The five nearest rows among all rows above each row, by straight-line distance, nearest first (none for the first six rows):
0: |  15 | -43 | -25 |  78 |   5 | -40 | -47 |  36 |  14 |  88 |  -6 |  -6 |  15 | -34 |   6 |  33 | -43 |  -7 | -38 | -21 |  17 | -49 | -15 | -13 |  40 |  22 | -24 |   3 | -12 |  40 | -49 | -17 | -17 |  -1 |
1: |   9 | -68 |   0 |  94 | -23 | -20 | -78 |  11 |  -9 | 109 |  -4 |  15 |  -4 | -28 | -24 |  54 | -32 | -39 |  24 | -16 |  55 | -47 | -10 | -46 |  16 |  34 | -49 | -47 | -92 |  19 | -39 |  -1 | -14 |  21 |
2: |  30 | -64 |  12 |  52 |  -3 |  -8 | -38 |  34 |  35 | 110 |  27 | -16 |  34 | -26 | -17 |  24 |  42 | -24 | -18 | -40 |   5 | -52 |  54 |  11 |  55 |  54 |   3 | -45 | -20 |   7 | -34 | -20 |  10 |  18 |
3: |  -26 |  -20 |   -9 |   20 |   26 |  -52 |   -9 |  -11 |  -34 |   43 |  -23 |   10 |   30 |   48 |   -7 |    7 | -127 |   32 |    1 |   48 |    8 |  -65 |  -64 |  -64 |  -19 |   37 |  -14 |   16 |  -49 |   13 |    5 |  -26 |  -88 |   12 |
4: |  -26 |    8 |   21 |   60 |   43 |  -25 |  -10 |  -21 |   18 |   54 |   -3 |   15 |    0 |   44 |   -4 |   16 | -123 |   41 |   14 |   33 |    4 |  -41 |  -25 |  -38 |   -9 |   38 |   -1 |   49 |  -35 |    6 |    0 |  -15 |  -53 |    7 |
5: |   23 |  -28 |   -4 |   -1 |  -33 |   24 |   12 |   -2 |   34 |   38 |  -10 |   25 |    1 |   40 |   41 |   68 |  -15 |  -23 |   23 | -100 |   -3 |   43 |   31 |   13 |    4 |   31 |   33 |   15 |  -26 |  -21 |    9 |   12 |   13 |   -2 |
6: |  -6 |  28 |  49 | -71 |  -6 |  43 |  30 |  17 | -28 | -30 |   9 | -33 |  11 |  60 |  17 |  61 | -23 |  13 |  32 |  -2 |  42 |  27 | -17 |  10 | -14 |  -4 |  43 |  37 | -13 |  14 | -34 | -16 | -16 |   7 | : 5 4 3 0 2
7: |  17 | -46 | -15 |  69 | -15 |   0 | -49 |  29 |   5 |  70 | -25 |   7 |  12 | -26 | -27 |  -2 |  14 | -55 |  -9 | -53 |   7 | -48 |  22 |   4 |  38 |  23 | -16 | -16 | -40 |  10 | -27 |   7 |  12 |  16 | : 2 0 1 5 4
8: |   7 | -59 | -36 |  13 | -19 | -10 | -19 |  18 |   4 |  70 | -26 |   9 |  17 |  31 | -23 |  59 | -52 |  46 |  10 | -32 |   6 | -14 |   6 | -35 |  35 |  18 | -46 | -44 |  11 |  -2 | -44 | -28 |   3 |  33 | : 0 7 2 1 5
9: |  18 | -32 |  11 |  31 | -15 |  12 |  -4 |   3 |  18 |  24 | -21 |   5 |   1 |  -4 |  -5 |  -6 |  17 |  19 | -15 |  -5 |  41 | -14 | -12 |  22 |  34 |  23 | -26 | -29 |  19 |   0 | -28 |  -6 |  35 | -15 | : 7 8 0 2 5
10: |   2 |   2 |  21 |  33 |   0 |  27 |  16 |  23 |  17 |  50 |  17 |  13 |  10 | -25 |  -1 |  20 |  -1 |   2 | -16 | -30 |  14 | -51 |  21 |  15 |  14 |  15 | -19 | -30 |  13 | -30 | -27 | -33 |  -3 | -28 | : 9 7 2 0 8
11: |  24 | -57 |   8 |  40 | -24 | -10 | -68 |  -1 |  27 |  85 | -25 | -21 |   5 | -12 |  -1 |   6 |   5 | -30 | -16 |  -5 |  41 | -58 |  18 |  -6 |  58 |  46 | -27 |  14 | -33 |  19 | -42 |   2 | -39 | -28 | : 7 0 2 9 1
12: |   8 | -18 | -15 |  22 | -57 | -16 | -43 |  -1 |  34 |  46 |  -9 |   4 |   3 |  29 |  17 |  56 | -34 | -21 | -11 | -96 |   4 |  18 |  17 |  12 |  28 | -14 |  14 |   8 | -21 |   9 |  -8 | -34 |  37 |  -1 | : 5 7 8 9 10
13: |  -6 | -36 |  -8 |  25 | -57 | -35 |  -8 |  -2 |  22 |  63 |   6 |   3 |   2 | -15 | -41 |  -4 |  20 | -26 |  12 | -68 |  12 | -40 |  14 |  48 |  59 |  40 | -20 | -12 |   9 |   5 | -30 |   7 |  32 | -27 | : 7 9 10 2 11
14: | -10 |   5 | -17 |  38 |  45 | -33 | -15 |  12 | -37 | -17 |  19 |   2 | -36 |  -7 |  -2 |   4 | -83 |  37 |  10 |   8 |  11 | -26 | -27 | -88 | -16 | -23 | -21 |  21 | -43 |  -6 |   5 |  21 | -69 |  33 | : 4 3 0 8 10
15: |  33 | -24 |  13 |  20 | -28 | -13 |  26 |   6 |  30 |  37 |  32 | -38 |  14 |  34 |  46 |  60 | -61 |  43 |  34 | -61 | -20 |  17 |  63 |   6 |  20 |  19 |  12 | -14 |  -3 |   5 | -59 | -44 |  20 |  13 | : 12 5 8 10 9
16: |  21 | -22 |  -4 |  54 |  38 | -33 | -65 |   5 |   7 |  54 | -23 |  -6 |   2 | -46 | -23 |   5 | -56 |  20 | -76 | -10 |  10 | -11 | -13 | -58 |  33 |  10 | -96 | -27 | -58 |  35 | -29 |  43 | -71 |  62 | : 0 14 1 11 7
17: |   0 | -54 | -46 |  54 |  32 | -15 | -89 |   9 |  56 |  65 | -74 |  -3 | -17 | -12 | -26 | -23 | -20 | -27 | -10 |  12 |  14 |   2 |  45 |   8 |  42 |  16 | -46 | -29 | -17 |  15 |  -9 |  -9 |   7 |   4 | : 7 11 0 9 8
18: |  -5 | -14 |   9 |  10 | -31 |   7 |  34 | -17 |  -4 |  11 |  12 | -27 |   8 |  43 |  49 |  31 |  15 |  13 |  39 | -17 | -10 |  18 |  44 |  23 |  39 |  11 |  23 |  10 |  52 | -40 | -14 |   2 |  50 | -47 | : 15 9 5 10 12
19: |  -3 | -40 |  12 |  52 |  25 | -42 | -40 |  15 |  49 |  72 | -20 |  -7 | -11 | -37 |  -5 |   2 | -30 |   8 | -13 |  -3 |  16 | -48 |  22 | -43 |  11 |  -8 | -51 | -20 | -14 |  32 | -43 |   9 | -50 |  10 | : 0 11 16 17 7
20: |  33 |  -1 |  17 |  38 |   8 | -34 | -16 |  35 | -15 |  34 |  20 | -37 |  11 |  11 |  36 |  18 | -21 |   3 | -17 |   1 |   5 | -37 |  23 | -20 |  25 |  17 | -48 | -45 |   9 |   1 |  -6 |  11 | -13 |  -8 | : 10 9 19 0 8
21: |   14 |   31 |   24 |   11 |   46 |  -18 |   44 |  -25 |  -25 |   33 |   51 |  -33 |   -8 |   25 |   47 |   -9 | -127 |   58 |   37 |  -11 |   15 |  -14 |  -51 |  -29 |   12 |   28 |   23 |   71 |    1 |  -25 |  -16 |  -17 |  -71 |    8 | : 4 14 3 6 20
22: |  25 | -44 |  -3 |  50 | -15 |   9 | -36 |   9 |  34 |  73 |  -6 | -15 |  20 |  38 | -16 |   7 |  -4 | -25 | -28 | -35 |  -9 | -47 |  24 | -27 |  24 |  41 | -26 | -26 | -21 |   0 | -58 |  20 | -10 | -32 | : 11 7 2 0 20
23: |  30 | -33 | -20 |  78 |  -6 |  -4 | -15 |  10 |  83 |  78 |   0 |  24 | -14 |   4 |  17 | -31 | -53 |  21 | -20 |  29 |  35 |  -1 |  -6 |  -7 |  10 |  41 | -34 |  21 | -13 |  40 | -34 |  19 | -34 |   2 | : 19 0 11 22 9
24: |   8 | -41 |  18 |  54 |  18 |   0 | -57 |  23 |  16 |  37 | -62 | -10 |  -8 | -48 | -18 |  24 | -25 | -45 |  16 | -49 |  16 | -55 |  16 | -21 |  43 |  64 | -63 | -41 | -65 |  42 | -59 |   6 | -42 |  18 | : 7 11 19 1 0
25: |   2 |   3 |  -2 | -17 |  27 | -27 |  -7 | -14 | -34 |  32 |  -8 | -13 |  17 |  21 | -29 |  14 | -89 |  -9 |  45 |  37 |  18 | -23 |  12 | -77 |   8 |  -1 | -47 |   6 | -56 | -10 |   3 | -12 | -94 |  41 | : 14 3 4 19 20
26: | -22 |  47 |  30 |   8 |  43 | -20 |  10 |  -7 | -11 |  15 |  21 | -28 | -14 |  32 |   7 | -10 | -92 |  83 |  14 |  66 | -11 | -19 | -48 |   8 | -38 | -16 |  -8 |  21 |  -4 | -13 | -33 |  -5 | -90 |  27 | : 21 4 14 3 25
27: |   4 |   9 |  20 | -19 | -33 |   0 |  15 | -11 | -27 |  48 |  46 | -10 |   8 |  48 |  59 |  35 |  -3 |  -4 |  23 | -31 |  20 | -13 |   0 |  31 | -14 |  29 |  37 |  17 |   2 | -16 | -46 | -22 |  22 | -11 | : 18 6 15 5 10
28: |   6 | -33 |  37 |  10 | -60 | -14 |  59 |  36 |  36 |  75 | -13 | -32 |  43 |  24 |  21 |  35 |   6 |  37 |  17 | -31 |  22 | -15 |  23 |  22 |  30 |  17 |  19 | -10 |  -9 |  -4 | -20 | -34 |  33 |  14 | : 15 9 27 10 18
29: |  22 | -45 |  19 |   0 | -53 | -47 |  11 |  -9 |  22 | 106 | -38 | -51 |  10 |  -3 |  26 |  46 | -17 |  13 |   0 | -34 |  61 | -30 |  24 |  24 |  50 |  23 | -19 | -40 | -15 |  -8 | -60 |   0 |  13 |  46 | : 28 8 9 13 11
30: | -30 | -14 | -24 |  38 |  32 | -23 | -66 |  10 |  11 |  -3 | -36 |   1 |   1 |   8 |   6 | -26 | -73 |  34 |  13 |   3 |  19 |  -7 | -26 | -35 |  18 |   2 | -30 |  41 | -17 |  46 | -27 | -32 | -61 |  25 | : 14 4 19 3 25
31: |  -21 |   41 |   15 |   37 |   49 |  -44 |   24 |  -18 |  -34 |   46 |   47 |  -10 |    2 |   34 |   30 |   42 | -122 |   44 |   49 |   37 |   20 |  -15 |  -32 |  -50 |  -10 |   32 |   15 |   36 |  -35 |   11 |  -11 |  -27 |  -54 |   53 | : 4 21 26 3 14
32: |    0 |   28 |  -33 |   -1 |   35 |    9 |  -10 |  -14 |   -6 |   14 |    4 |  -11 |   -5 |   47 |   14 |   24 | -114 |   30 |   32 |   14 |  -44 |   -8 |  -35 |  -68 |   -5 |    2 |   15 |   55 |  -37 |   26 |  -37 |  -13 |  -67 |   -1 | : 4 31 14 21 30
33: |   2 | -20 |  -9 |  57 |  19 |  -6 |  -6 |  29 |  39 |  50 | -27 |  22 | -31 |  21 | -47 | -47 | -76 | -14 | -17 |  -1 |  -4 | -43 |  21 | -16 |  29 |   9 | -37 |  -2 | -67 |  34 | -44 |   0 | -33 |  49 | : 19 23 30 7 17
34: |  -7 | -46 |  -1 |  50 |  -5 | -33 | -13 |  11 |  32 |  98 |  19 |  -6 |  17 |   2 |  15 |  41 | -49 |  21 | -14 |   8 |  13 | -52 | -31 | -19 |  15 |  13 | -17 |  -5 |  -4 |  14 | -38 |   7 |  -8 |  16 | : 0 19 8 23 20
35: |  36 |   4 |  35 | -19 | -15 |  24 |  53 |   2 | -22 |  -1 |  34 | -11 |  12 |  48 |  24 |  67 | -45 |  -2 |   5 | -76 |  28 |  -2 | -35 | -16 |  31 | -21 |  56 |  49 | -48 | -33 | -62 | -13 |  -3 |  21 | : 6 27 5 15 12
36: |  -20 |    9 |  -22 |   -2 |   17 |    1 |  -20 |  -11 |   -5 |    0 |    6 |  -11 |   15 |    1 |   -3 |  -59 | -103 |   51 |   17 |   21 |   -1 |  -56 |  -21 |  -34 |   -9 |    7 |  -23 |    0 |  -37 |    3 |  -28 |    4 |  -26 |    9 | : 30 14 32 4 26
37: | -11 |   4 | -27 |  32 |   3 |   9 | -19 | -15 | -32 |  30 | -29 |   7 | -14 |  38 |  27 |  24 | -74 |  -1 |  17 |  12 |  20 | -69 | -20 | -65 | -20 |   4 |   1 |  48 | -58 |  41 |  -6 |  24 | -36 |  35 | : 32 14 4 3 36
38: | -12 |   3 |  17 |  30 |  -1 | -43 |  -7 |   2 |  -7 |  76 | -10 |   1 |  12 |  -3 |  -8 |  37 | -14 | -23 | -11 | -16 |  15 | -29 |  -6 | -44 |  11 |  21 | -40 | -22 | -14 |  -8 | -15 |   0 |   8 |  -6 | : 20 34 10 22 19
39: |   5 | -28 | -22 | -22 | -38 | -21 | -44 | -11 |  11 |  69 | -10 |  13 |  34 |   4 |  -4 |  36 |   8 |  15 | -30 | -52 |   0 | -48 |  -6 |   2 |  48 |  18 | -21 |   1 | -41 |  -1 |  -8 | -22 |  13 | -10 | : 38 12 13 22 7
40: |   4 | -35 |   2 |  41 | -23 | -38 |  -7 |  24 |  36 |  65 |  11 |   1 | -15 |   0 |  19 |  39 | -53 |  19 | -18 | -32 |  35 | -22 |   3 | -28 |  22 |  17 | -43 | -23 | -48 |  -1 | -73 |   2 |   3 |   4 | : 34 38 0 19 8
41: | -22 |  -9 |  11 |  -3 | -10 |  -4 |  -4 | -22 |  -4 |  24 |   7 | -24 |   9 |  -9 |  12 |  46 |  27 |  23 | -20 | -51 |   8 |   9 |  31 |  11 |  35 |   0 |  34 |  -9 | -17 |  14 | -49 |  22 |  62 | -14 | : 9 18 27 12 39
42: | -19 |  -6 | -26 |  75 |   0 | -51 | -20 |  29 |  34 | 127 |   9 | -23 |   6 |  -2 | -41 |   6 | -57 |   9 |   7 |   7 |  19 | -37 |   2 |  -1 |  36 |  17 | -10 |  -1 | -30 |  35 | -18 | -15 | -38 |  20 | : 34 0 19 33 38
43: |  27 |  42 |  -9 |  76 |  28 |  -7 | -58 |  21 |  17 |  43 |   2 |  -8 |  26 | -16 |  -3 | -30 | -95 |  -9 | -41 |  -8 |  20 | -31 | -26 | -43 |  21 |  43 | -41 | -12 | -54 |  12 | -31 |  21 | -79 |  18 | : 16 33 19 30 0
44: |  40 |   0 | -44 |  41 | -14 |  -4 | -27 |  13 |  19 | 113 | -22 | -21 |  30 | -28 | -20 |  -5 | -33 |   5 | -44 | -15 |  22 |  -9 |  33 |   3 |  40 |  53 | -30 | -31 |  -2 |  50 | -26 | -13 | -27 |  -8 | : 0 42 11 22 7
45: |   20 |  -74 |  -43 |   -4 |  -17 |    3 |  -50 |    6 |   18 |    5 |    4 |   -6 |  -10 |  -26 |   -8 |   12 |  -25 |    9 |  -33 |  -44 |   26 |   11 |   -7 |  -43 |   29 |  -44 |  -47 |  -69 | -121 |   45 |  -13 |    0 |  -57 |   11 | : 16 40 19 39 24
46: |  -3 | -43 |  -6 |  38 | -39 | -50 | -30 |   5 |  14 | 113 | -30 | -51 |   4 | -21 | -32 | -32 | -42 | -13 | -46 | -44 |   1 |   1 |  29 |  13 |  91 |  24 | -32 | -38 | -30 |  49 | -43 |   1 | -20 |  37 | : 44 42 0 7 11
47: |   0 | -15 |  31 |   8 | -43 |  10 |   2 | -12 |  15 |  40 | -28 | -28 |  20 |  13 |  22 |  40 |  -2 | -19 | -14 | -82 |  29 | -13 |  41 |  14 |  21 |   2 | -15 |  13 | -51 |  -3 | -56 | -18 |  20 |  -7 | : 12 41 39 28 5
48: |  19 |  16 |  29 | -28 | -35 |   0 |  36 | -15 |   7 |  40 |  47 |  18 |  43 |  52 |  36 |  54 | -52 |  53 |   7 | -81 |   2 | -55 |  21 |  -2 |  20 |  12 |  38 |  18 | -11 | -34 |  -3 | -23 |   6 |   5 | : 27 35 15 28 5
49: |  -5 | -36 | -35 |  11 | -21 |  -6 | -27 |   9 |   4 |  42 |  -5 | -13 | -23 | -13 | -19 |   9 | -17 |   7 |  25 |  -7 |   3 |  11 |   7 |   9 |  28 |  19 | -31 | -53 |   2 | -17 |  14 | -13 | -14 |   3 | : 9 8 38 20 10
50: |   2 |   5 |   5 | -53 | -22 |  17 |  57 | -50 | -45 |  14 |  43 |  -7 |  22 |  67 |  19 |  80 | -39 |  33 |  24 | -48 |   2 |   1 |  26 | -37 | -26 | -21 |  54 |  17 |  -9 | -23 | -37 | -11 |   0 | -21 | : 48 35 27 6 18
51: |  13 |  15 |   7 |  48 |  20 | -18 | -62 | -27 | -19 |  47 |  12 | -13 | -17 |  -1 | -17 | -22 | -95 |  19 |   8 |  23 |   9 | -77 | -13 | -40 |  25 |  46 | -39 |   5 | -42 | -21 |  -6 | -30 | -72 |   7 | : 43 4 36 25 3
52: |  20 |  28 |  37 |  15 | -11 | -13 |  14 |   6 | -23 |   8 |  19 | -12 |  -1 |  36 |   4 |  71 |   3 |  47 |  46 | -47 | -11 |  35 |   4 |   0 |   7 | -11 |  27 |   1 |  38 | -43 |   0 | -18 |  51 |  -2 | : 18 27 41 15 50
53: |  18 |  14 |   7 | -53 | -32 | -41 |  67 | -16 | -29 |  32 |  21 |   9 |  21 |  20 |   6 |  49 | -41 |  -6 |  33 | -35 |  -6 | -29 | -15 | -12 |  13 |   4 |  15 |  13 | -14 | -48 |  -9 |  -9 |  24 |   4 | : 48 27 50 35 52
54: |  14 | -12 |  43 |   1 | -22 |  10 |   6 |  11 |   8 |  11 |   8 |   6 |  -1 |  59 |  37 |  71 | -68 |  32 |  55 | -61 |   4 | -57 | -11 | -26 |   3 |  45 |  45 |  67 |  -8 | -66 | -33 | -28 |  37 |   0 | : 48 35 27 53 52
55: | -14 |  63 |  20 |  32 |  34 | -43 | -40 |  12 |  -6 |  38 |  -7 |  -6 | -22 |   5 |  15 | -44 | -90 |  22 |   4 |  44 |  11 | -32 |  -5 | -25 | -30 |  15 | -23 |  45 | -43 |  14 |  -5 |   3 | -44 |  -8 | : 4 36 51 30 26
56: |   24 |   43 |  -24 |   36 |   38 |  -45 |  -24 |   -9 |   23 |   19 |  -19 |  -37 |  -13 |   65 |  -40 |   26 | -106 |   13 |   -9 |   30 |   26 |  -58 |  -40 |  -70 |   14 |   -2 |    3 |   37 |  -46 |   30 |  -12 |  -14 |  -47 |   13 | : 4 32 37 3 55
